Here is a tiny trained network, its code and every weight. The questions are about switching its units off for an input and a class, where a switched-off unit gives its printed mean instead of its output.

import numpy as np


def w(rows, s, z=0):
    codes = np.array(rows[::2]) - 128.0
    scale = np.full(codes.shape[1], s)
    scale[-1] = z or s
    return codes * scale


def f(y):
    return y / 2 * (1 + np.tanh(0.7978845608 * (y + 0.044715 * y**3)))


def log_softmax(a):
    a = a - a.max(-1, keepdims=True)
    return a - np.log(np.exp(a).sum(-1, keepdims=True))


def net(x, mask):
    res = np.array(x, float).reshape(1, 6) / 4 @ E
    y = f(res @ A[0][:, :-1].T + A[0][:, -1])
    res = res + np.where(mask, y, B[0][:, -1]) @ B[0][:, :-1]
    return log_softmax(res[-1] @ U[:, :-1].T + U[:, -1])


A, B = {}, {}
E = w([
[129,129,128],'x0',
[3,176,93],'x1',
[86,124,254],'x2',
[129,128,128],'x3',
[85,8,112],'x4',
[128,128,129],'x5',
],0.0099)
A[0] = w([
[186,132,141,159],'n1',
[163,215,125,56],'n2',
[44,146,115,175],'n3',
[205,94,147,160],'n4',
[77,130,111,130],'n5',
[73,150,115,129],'n6',
[60,155,78,172],'n7',
[167,105,157,125],'n8',
[66,141,110,142],'n9',
[88,142,112,147],'n10',
[187,84,143,157],'n11',
[45,148,114,144],'n12',
[72,144,107,131],'n13',
[68,154,109,162],'n14',
[85,143,109,150],'n15',
[149,115,59,74],'n16',
[110,118,212,38],'n17',
[100,128,200,3],'n18',
[191,89,138,158],'n19',
[154,213,156,53],'n20',
[174,135,5,53],'n21',
[155,128,25,80],'n22',
[156,99,136,150],'n23',
[90,47,134,70],'n24',
[158,111,137,170],'n25',
[107,56,120,105],'n26',
[97,29,92,46],'n27',
[163,108,138,122],'n28',
[76,148,126,167],'n29',
],0.013,0.0029)
B[0] = w([
[148,144,83,178],'n1',
[3,170,64,205],'n2',
[191,108,111,219],'n3',
[195,163,92,213],'n4',
[152,152,127,172],'n5',
[168,120,114,183],'n6',
[177,126,116,228],'n7',
[165,130,124,170],'n8',
[195,129,106,191],'n9',
[191,126,116,168],'n10',
[195,153,93,200],'n11',
[192,149,116,214],'n12',
[183,120,99,185],'n13',
[186,118,110,199],'n14',
[192,125,113,174],'n15',
[96,92,175,188],'n16',
[125,52,212,194],'n17',
[87,43,227,178],'n18',
[202,138,88,199],'n19',
[2,181,87,200],'n20',
[71,62,245,254],'n21',
[108,21,225,230],'n22',
[155,153,102,159],'n23',
[36,192,96,197],'n24',
[159,127,104,157],'n25',
[34,207,54,187],'n26',
[45,194,97,212],'n27',
[165,148,113,155],'n28',
[186,120,131,181],'n29',
],0.0074,0.009)
U = w([
[243,140,81,49],'0',
[116,63,250,254],'1',
[46,202,57,77],'2',
],0.013,0.00049)

Each question gives the input, the list of numbers given to net, and the class t.
The units are the neurons (one row each of A and B). Each row of codes is followed by its name. A weight is (code - 128) times the scale printed after its matrix; where a second scale follows, it is the last column's (A, B and U).
mask holds one flag per neuron, in row order. A switched-off neuron (its flag False) gives its mean, the last column of its row in B, instead of its output. The means were averaged over made-up inputs and are rounded, as every weight is.
A unit's drop is (log p(t) with every unit on - log p(t) with that unit switched off) / (log p(t) with every unit on - log p(t) with every unit switched off).
The circuit of an input: a set's keep is (log p(t) with only the set's units on - log p(t) with every unit switched off) / (log p(t) with every unit on - log p(t) with every unit switched off). Starting from the 12 units with the biggest drops (on a tie, the unit counted first), units are removed one at a time, each time the one whose removal leaves the highest keep (on an exact tie, the one counted first), for as long as the keep stays at least 0.8.
circuit, biggest first: the units of the circuit, biggest drop first
unit that matters most: the unit with the biggest drop
k most important neurons: the k neurons with the biggest drops, biggest first
drop when u is switched off: that unit's drop, to one decimal
input [-6,1,-2,-8,1,8], class 1: circuit, biggest first -> n4, n11
input [1,-1,7,-8,8,7], class 2: circuit, biggest first -> n26, n24
input [7,-4,-6,-5,7,2], class 2: circuit, biggest first -> n27
input [0,-6,-5,2,7,1], class 2: circuit, biggest first -> n27, n26
input [-4,0,-6,7,6,-8], class 1: 2 most important neurons -> n22, n21
input [-6,3,-5,-5,4,4], class 1: circuit, biggest first -> n22, n21
input [0,5,5,3,-1,3], class 0: circuit, biggest first -> n21, n12, n3
input [3,0,-6,-5,7,-5], class 2: 3 most important neurons -> n27, n26, n24
input [0,5,5,-8,6,4], class 2: 2 most important neurons -> n24, n26
input [-5,1,-7,6,-5,0], class 1: 2 most important neurons -> n21, n22
input [-7,-5,5,-4,2,4], class 0: 4 most important neurons -> n21, n22, n4, n11
input [2,-6,-7,-7,1,-7], class 1: 3 most important neurons -> n21, n22, n16
input [4,3,-6,3,5,-4], class 1: 2 most important neurons -> n22, n21
input [-6,1,-6,2,5,-3], class 1: unit that matters most -> n22
input [-3,5,4,-6,5,-1], class 0: drop when n23 is switched off -> 0.0
input [2,-6,-8,0,-7,-4], class 1: drop when n22 is switched off -> 0.4
input [-1,-4,-7,-7,7,2], class 1: drop when n16 is switched off -> 0.2
